Below are the code and all the weights of a small trained network. Each question names an input and a class and asks about switching units off, where a switched-off unit gives its printed mean instead of its output.

import numpy as np


def w(rows, s, z=0):
    codes = np.array(rows[::2]) - 128.0
    scale = np.full(codes.shape[1], s)
    scale[-1] = z or s
    return codes * scale


def norm(h):
    return h / np.sqrt((h * h).mean(-1, keepdims=True) + 1e-5)


def f(y):
    return np.maximum(y, 0)


def log_softmax(a):
    a = a - a.max(-1, keepdims=True)
    return a - np.log(np.exp(a).sum(-1, keepdims=True))


def net(x, mask):
    res = np.array(x, float).reshape(1, 4) / 4 @ E
    u = 0
    for l in range(4):
        y = f(norm(res) @ A[l][:, :-1].T + A[l][:, -1])
        res = res + np.where(mask[u : u + 8], y, B[l][:, -1]) @ B[l][:, :-1]
        u += 8
    return log_softmax(norm(res)[-1] @ U[:, :-1].T + U[:, -1])


A, B = {}, {}
E = w([
[75,93,70,18,160,156],'x0',
[11,37,178,79,2,135],'x1',
[207,72,52,83,37,30],'x2',
[126,96,139,130,146,134],'x3',
],0.0066)
A[0] = w([
[33,148,210,122,93,195,94],'0.n1',
[249,110,116,88,125,132,110],'0.n2',
[126,128,78,55,149,185,149],'0.n3',
[148,114,96,135,147,86,130],'0.n4',
[104,94,85,254,105,162,21],'0.n5',
[135,173,64,79,159,104,4],'0.n6',
[133,205,162,127,206,214,173],'0.n7',
[91,131,62,75,163,140,151],'0.n8',
],0.0081,0.0034)
B[0] = w([
[199,160,196,74,140,177,244],'0.n1',
[100,156,161,60,164,99,188],'0.n2',
[23,115,90,57,149,211,202],'0.n3',
[157,207,121,112,162,88,163],'0.n4',
[95,179,139,106,81,194,147],'0.n5',
[84,132,109,122,163,118,158],'0.n6',
[129,2,83,224,58,125,254],'0.n7',
[79,131,110,125,192,200,201],'0.n8',
],0.0083,0.0065)
A[1] = w([
[175,87,253,201,77,57,196],'1.n1',
[129,124,105,143,23,129,159],'1.n2',
[72,84,175,52,12,93,80],'1.n3',
[131,143,41,118,137,133,6],'1.n4',
[154,179,3,87,95,118,137],'1.n5',
[122,70,150,173,204,140,204],'1.n6',
[176,35,17,155,139,89,165],'1.n7',
[73,14,67,85,181,112,187],'1.n8',
],0.0064,0.0023)
B[1] = w([
[178,137,103,127,125,69,238],'1.n1',
[103,108,170,188,254,186,176],'1.n2',
[122,104,95,226,110,173,220],'1.n3',
[153,115,97,117,123,111,148],'1.n4',
[106,101,150,129,151,141,188],'1.n5',
[108,129,113,86,100,98,205],'1.n6',
[70,84,201,47,36,155,197],'1.n7',
[112,202,88,123,130,125,255],'1.n8',
],0.0097,0.0053)
A[2] = w([
[124,94,84,154,86,248,113],'2.n1',
[112,18,163,196,81,116,169],'2.n2',
[109,108,151,165,96,189,112],'2.n3',
[85,72,72,186,138,98,254],'2.n4',
[181,91,173,186,50,142,28],'2.n5',
[93,123,164,176,79,173,140],'2.n6',
[84,140,164,139,213,114,58],'2.n7',
[104,147,104,90,157,126,73],'2.n8',
],0.012,0.0026)
B[2] = w([
[147,75,80,144,100,127,251],'2.n1',
[127,220,115,150,143,129,234],'2.n2',
[138,65,132,52,165,82,211],'2.n3',
[141,223,151,254,27,42,194],'2.n4',
[80,171,222,192,122,136,212],'2.n5',
[158,138,130,82,246,110,213],'2.n6',
[140,147,142,130,78,60,142],'2.n7',
[105,136,160,178,170,89,167],'2.n8',
],0.0088,0.011)
A[3] = w([
[119,159,189,97,143,224,145],'3.n1',
[118,83,89,210,158,125,120],'3.n2',
[221,153,129,156,98,89,160],'3.n3',
[157,100,190,146,119,70,191],'3.n4',
[130,113,33,200,36,157,153],'3.n5',
[107,132,4,124,108,99,95],'3.n6',
[19,113,213,118,63,184,253],'3.n7',
[81,194,152,129,145,140,201],'3.n8',
],0.011,0.0029)
B[3] = w([
[163,86,108,81,128,169,210],'3.n1',
[53,125,106,141,98,108,211],'3.n2',
[113,67,42,43,88,99,239],'3.n3',
[123,180,107,92,64,142,239],'3.n4',
[57,104,159,231,141,198,247],'3.n5',
[82,158,199,143,220,99,255],'3.n6',
[162,84,93,183,93,108,242],'3.n7',
[251,121,180,106,122,165,243],'3.n8',
],0.012,0.0059)
U = w([
[161,181,128,211,55,73,246],'0',
[7,95,92,208,186,139,79],'1',
[165,163,44,32,85,36,7],'2',
[104,172,112,51,251,78,180],'3',
[232,102,181,113,122,173,129],'4',
[124,15,63,75,180,189,116],'5',
],0.017,0.0022)

Each question gives the input, the list of numbers given to net, and the class t.
The units are the neurons (one row each of A and B). Each row of codes is followed by its name. A weight is (code - 128) times the scale printed after its matrix; where a second scale follows, it is the last column's (A, B and U).
mask holds one flag per neuron, layer by layer. A switched-off neuron (its flag False) gives its mean, the last column of its row in B, instead of its output. The means were averaged over made-up inputs and are rounded, as every weight is.
A unit's drop is (log p(t) with every unit on - log p(t) with that unit switched off) / (log p(t) with every unit on - log p(t) with every unit switched off).
The circuit of an input: a set's keep is (log p(t) with only the set's units on - log p(t) with every unit switched off) / (log p(t) with every unit on - log p(t) with every unit switched off). Starting from the 12 units with the biggest drops (on a tie, the unit counted first), units are removed one at a time, each time the one whose removal leaves the highest keep (on an exact tie, the one counted first), for as long as the keep stays at least 0.8.
circuit, biggest first: the units of the circuit, biggest drop first
unit that matters most: the unit with the biggest drop
top k neurons: the k neurons with the biggest drops, biggest first
top k neurons in layer l: the k neurons of layer l with the biggest drops, biggest first
input [7,0,8,-7], class 3: unit that matters most -> 0.n7
input [8,-4,0,-4], class 1: top 4 neurons -> [2.n6, 0.n1, 0.n7, 2.n3]
input [-7,7,0,2], class 4: circuit, biggest first -> [0.n7, 2.n6, 3.n8]
input [7,1,8,-6], class 1: top 2 neurons -> [2.n6, 0.n1]
input [0,-4,-7,0], class 0: circuit, biggest first -> [0.n7, 2.n4]
input [2,-8,0,-7], class 1: top 4 neurons -> [0.n7, 0.n1, 2.n6, 2.n5]
input [0,-3,-7,-6], class 0: circuit, biggest first -> [0.n7, 2.n4]
input [0,5,3,3], class 0: top 2 neurons in layer 0 -> [0.n3, 0.n8]
input [0,5,5,6], class 0: top 3 neurons -> [0.n3, 2.n4, 0.n8]
input [4,6,0,2], class 5: top 2 neurons -> [0.n7, 0.n1]
input [-2,8,2,5], class 0: top 2 neurons -> [1.n3, 2.n5]
input [1,4,-5,-4], class 5: top 2 neurons -> [0.n1, 2.n4]
input [3,7,0,5], class 5: top 3 neurons in layer 2 -> [2.n6, 2.n4, 2.n3]
input [8,8,3,3], class 1: unit that matters most -> 1.n3
input [-3,0,5,-2], class 2: top 3 neurons in layer 0 -> [0.n7, 0.n4, 0.n3]
input [-5,0,-8,7], class 0: top 3 neurons -> [0.n7, 1.n7, 1.n1]
input [0,8,0,2], class 4: top 2 neurons -> [2.n5, 0.n1]
input [0,3,-7,6], class 4: top 2 neurons in layer 2 -> [2.n5, 2.n2]
input [0,-5,5,-4], class 2: top 2 neurons -> [0.n3, 2.n6]
input [7,2,-7,1], class 5: top neuron in layer 0 -> [0.n1]
